Each row has two labels, one from each of two sets.
[  2   7  13   4  10   2  -3   5  -5 -16   5  -9  -6  -1  -1  -3  -3  10
   5  -4   8  28   2   9   9  -3   2  -1  -6   0   2  20]	G/Rimi
[  0  16   3   0   0   1  -3  -4  -1 -25   4  -4  -1   5   1  -3  14  10
  10   2   2  13  14   9   0   8   7  -3  16   7   1   5]	X/Dakov
[-3  7  1  9 -7  2 -6 -5  4  2  4  2 -2  1  2  0  6  6 15 11  2 29  8  4
  1  7  6  0 17  3  2 12]	G/piz
[ -5  -6   1  12   0  -1  -2   2 -28   3   2  -5  -9  -1   0   1  -5   7
   5   7   0  22  15  -4  -3   6   3  -2 -12   2   1   2]	U/piz
[ -9   7 -12   5  -8   3   2  -7  -9   1   4   7  -3   1  -8  -1   3   5
   5   8  13   1  11  -1   9  -6  -2   0   9   0  -1 -11]	L/piz
[ -1   6   5   2   7   2   1  -2  -2 -13   3  -6  -7  -5  -1  -3   6   7
   4   1  10  11  12  11   9  -8  -3  -2 -10   3   0   7]	L/Rimi
[  2 -18  11   8   6 -12  -5   6   4  18   0  -2  -3  -4   4   8  -5 -12
 -11  -7 -13 -12 -17  -4   0   3   1   2 -24  -3   1  11]	Q/Ver
[ -4  11  -3   3  -7  -1   2  -1 -20  -9   3   1  -3   7  -9   3   5   4
  -4  -3  -1 -14  16  -9  -1   4  10  -1   2   0  -3 -14]	L/Dakov
[-6  0 11 15  3  2 -7  5 -4  4  4 -2 -8  1  0 -1 -1  8  5  4 -2 16  2 -9
  3  4  3 -2 -7 -2 -1 12]	U/piz
[ -2   6   3   5   6  -1  -1  -3  -1 -16   5  -4   1  -3   5  -5   6   5
   6   4  12  21  -1   6   6   4  -5   1  12   1   3  13]	L/Ver
[ 1  2  1  3  0 -7 -1 -8  4 -5  4 -2  1 -5  8 -1  9  1 10  6  6 18 -2 11
  0  5 -5  0 14  3  4 14]	X/Ver
[-10  10   3   6  -8   5  -5  -4   8  -4   5   5  -3   4  -4  -3   7  11
   8   7   8   2   8  -6   6   2   2  -1  13  -2   0   1]	L/piz
[ -7  11  13   6   9   1  -2   1  -7 -23   6  -5 -11  -2  -3  -5  10  10
   5  -3  10  -5  17   5  15  -5   0  -1 -16   3  -3   7]	L/Rimi
[-11   2   4  12   7  -4   5   3 -39 -17   6  -6  -6   1  -1  -1  -2   2
  -3   1   8   8   8 -14   6   6  -5   2  -5  -4  -2  -3]	U/Rori
[ 4  0  8 -8  9  8 -1  1 22 -8 -3 -5 -1 -6  6 -4  2  5  9 -2  1 17  1 13
  2 -5 -4 -3 -6  4  1 14]	X/Rimi
[  1 -19   7   5   4   0  -5   3   3  26  -1   1  -8  -9   2   5 -11  -3
  -2   2  -6   4  -1   2   3  -6  -4   2 -29  -1   1  10]	Q/piz
[ -2  14  -7  -8  -3   6   1 -10  25 -14   1   2   9  -3  10  -4  14   8
  17  12  14  31  -4  12   1   4  -7   0  40   3   6   8]	X/Ver
[-11 -17  15   7  24  -4  -3  -4 -21 -22   3 -14  -5 -19  24  -2  19   1
  14   8   3  18  14   4   3  15 -22  -1 -29   7   4  15]	L/Dakov
[  3  -6   3 -11  18   4   3  -6  11 -23  -3 -11   6 -15  21  -4  11   5
  18  11   5  38   4  17  -5   9 -18  -4   5   7   5  14]	X/Rori
[ -4 -35  15  16  17  -9 -10   4 -17  20  -1  -8 -10 -17  18   5  -6  -5
   7   8  -9  22  -2   1  -2   7 -14   0 -41   2   6  21]	Q/piz
[ -5 -13  12   8  20  -8  -4  -8   8  -8   5 -10   0 -23  25  -6  14   2
  17  15  12  48  -7  19   8   8 -20   3  -4   6  12  35]	X/Ver
[ -5  -2  10  12   7  -5  -5  -1 -17 -11   4  -8  -6   4   3   0   6   3
  47   1  -1   5  11  -3   1   7   1  -1 -13   2   2   8]	U/Dakov
[-10  -2  -3   8   3  -1   1  -4 -21  -8   3  -4  -2  -5   6  -2   5   4
   9  12  13  20   7  -5   2   8 -11   0   4   1   4   0]	L/piz
[ -9  -2   0  15  -4  -3   0   1 -28   6   4   3  -9   0  -7   0  -3   0
  -2   3   6  -6  13 -10   5  -3   1   1 -15  -3  -1  -8]	L/piz

Each row has two labels, one from each of two sets.
[ -6  -4  14  -2  11  -9  -7  19  11 -19  -7   8  16   6   4  15  13  -9
   4  -9 -15   9 -14   0  -5   8  -4  -2  -2  10  -6  14]	K/[94]
[ -6  -3   6   2   7  -7 -11  11  17 -14  -5   7  17   0   6   7  15  -9
  -2  -9 -10   6 -11   0  -2   2  -3   5   1   6 -10   6]	B/[92]
[-10  -9  -2   5  -1 -12 -15   2  16 -16   2   8  24   1   4   9  18 -16
  -3  -6  -2   5  -4  -4  -2  -3  -4   7   8   3 -21   2]	B/[92]
[ -1  -3   9  -1  -1  -4  -3   3   0  -7  -9  -2  14   0   3   3   0  -6
 -10  -5 -21  -2   2   2  -9  -9  -7   5   0   6  -1   4]	E/[94]
[ -5  -9   7   1   5  -6  -7  10   8 -19  -9   3  20   4  -1   9   6  -9
  -7  -7 -16   3  -4  -8  -7  -4  -8   5   1   5  -9   7]	E/[94]
